Here is a tiny trained network, its code and every weight. The questions are about switching its units off for an input and a class, where a switched-off unit gives its printed mean instead of its output.

import numpy as np


def w(rows, s, z=0):
    codes = np.array(rows[::2]) - 128.0
    scale = np.full(codes.shape[1], s)
    scale[-1] = z or s
    return codes * scale


def f(y):
    return y / 2 * (1 + np.tanh(0.7978845608 * (y + 0.044715 * y**3)))


def log_softmax(a):
    a = a - a.max(-1, keepdims=True)
    return a - np.log(np.exp(a).sum(-1, keepdims=True))


def net(x, mask):
    res = np.array(x, float).reshape(1, 7) / 4 @ E
    y = f(res @ A[0][:, :-1].T + A[0][:, -1])
    res = res + np.where(mask, y, B[0][:, -1]) @ B[0][:, :-1]
    return log_softmax(res[-1] @ U[:, :-1].T + U[:, -1])


A, B = {}, {}
E = w([
[143,50,82,17,137,54,100,30,101,180,221,181],'x0',
[93,131,31,131,244,165,129,174,75,34,97,167],'x1',
[150,96,95,90,90,93,144,100,181,78,164,170],'x2',
[67,27,44,199,48,148,95,248,127,40,120,189],'x3',
[176,187,196,107,81,235,207,178,153,41,2,167],'x4',
[77,123,126,24,100,137,16,118,104,79,95,7],'x5',
[98,100,80,143,149,81,165,99,147,132,156,129],'x6',
],0.0059)
A[0] = w([
[130,137,120,95,167,136,148,126,131,88,113,155,255],'n0',
[121,86,78,166,151,114,112,145,116,155,158,191,99],'n1',
[124,161,156,176,148,145,184,143,131,136,105,125,169],'n2',
[97,112,101,156,107,127,96,152,127,98,122,75,134],'n3',
[151,135,167,144,7,151,174,153,158,117,121,172,130],'n4',
[156,177,184,151,174,150,145,140,129,157,120,127,78],'n5',
[141,131,144,92,140,95,140,65,140,178,159,116,134],'n6',
[120,137,137,107,128,139,121,128,125,113,106,85,220],'n7',
[126,119,158,112,77,121,62,122,117,173,133,63,216],'n8',
],0.018,0.0025)
B[0] = w([
[151,150,74,61,171,167,146,103,112,74,77,125,185],'n0',
[94,53,88,152,167,116,82,147,57,135,213,240,233],'n1',
[118,143,130,245,143,158,146,157,104,201,50,99,237],'n2',
[92,152,67,163,97,112,159,197,188,84,157,64,201],'n3',
[164,69,218,178,108,55,135,107,183,57,10,223,250],'n4',
[133,174,118,173,185,190,169,136,55,230,100,104,231],'n5',
[166,135,148,77,153,59,153,40,181,187,173,98,239],'n6',
[125,154,141,82,86,212,101,143,105,113,123,97,176],'n7',
[95,147,206,107,21,158,52,169,124,145,210,91,211],'n8',
],0.012,0.013)
U = w([
[144,180,139,231,175,169,184,151,73,203,85,101,146],'0',
[171,131,157,106,149,14,138,3,177,235,227,100,199],'1',
[83,146,2,159,148,127,171,190,193,22,115,82,5],'2',
[73,50,27,177,184,71,97,156,74,96,200,204,167],'3',
[176,86,188,195,97,96,152,143,187,60,48,195,150],'4',
[74,163,170,145,29,161,58,195,143,120,167,60,75],'5',
[175,177,102,16,166,195,119,78,75,77,101,113,134],'6',
],0.0058,0.0019)

Each question gives the input, the list of numbers given to net, and the class t.
The units are the neurons (one row each of A and B). Each row of codes is followed by its name. A weight is (code - 128) times the scale printed after its matrix; where a second scale follows, it is the last column's (A, B and U).
mask holds one flag per neuron, in row order. A switched-off neuron (its flag False) gives its mean, the last column of its row in B, instead of its output. The means were averaged over made-up inputs and are rounded, as every weight is.
A unit's drop is (log p(t) with every unit on - log p(t) with that unit switched off) / (log p(t) with every unit on - log p(t) with every unit switched off).
The circuit of an input: a set's keep is (log p(t) with only the set's units on - log p(t) with every unit switched off) / (log p(t) with every unit on - log p(t) with every unit switched off). Starting from all 9 units, units are removed one at a time, each time the one whose removal leaves the highest keep (on an exact tie, the one counted first), for as long as the keep stays at least 0.8.
units of the circuit, in order: the units of the circuit, biggest drop first
unit that matters most: the unit with the biggest drop
top k neurons: the k neurons with the biggest drops, biggest first
drop of u: that unit's drop, to one decimal
input [-4,5,2,-4,8,7,-7], class 6: units of the circuit, in order => [n0]
input [4,4,-8,2,4,0,1], class 6: units of the circuit, in order => [n4; n2; n0]
input [-4,7,4,0,1,-7,6], class 3: top 2 neurons => [n1; n5]
input [-5,3,-5,-5,1,7,8], class 5: units of the circuit, in order => [n7; n8]
input [4,2,-3,5,2,-4,-6], class 3: top 2 neurons => [n1; n2]
input [4,-8,-2,-6,6,8,-3], class 5: top 2 neurons => [n8; n7]
input [5,4,-1,-5,3,-1,2], class 1: top 2 neurons => [n6; n7]
input [-1,4,1,-5,-7,-7,-8], class 1: top 2 neurons => [n6; n2]
input [1,8,-1,0,2,8,3], class 2: top 4 neurons => [n3; n6; n5; n8]
input [4,7,5,-1,-2,3,-6], class 6: units of the circuit, in order => [n0; n2]
input [-3,5,-3,-2,1,7,2], class 5: top 2 neurons => [n7; n3]
input [-7,-3,4,-6,-2,4,3], class 5: top 2 neurons => [n8; n7]
input [7,5,4,3,3,8,0], class 6: top 2 neurons => [n0; n2]
input [0,1,-7,-7,-1,1,3], class 1: unit that matters most => n6
input [-6,-4,-4,8,-4,1,-1], class 5: top 2 neurons => [n8; n3]
input [-3,-5,-5,5,1,-5,6], class 4: drop of n4 => 1.1
input [4,1,-8,1,-5,-8,4], class 3: drop of n1 => 2.9
input [4,3,7,1,3,-7,8], class 3: drop of n8 => 0.0
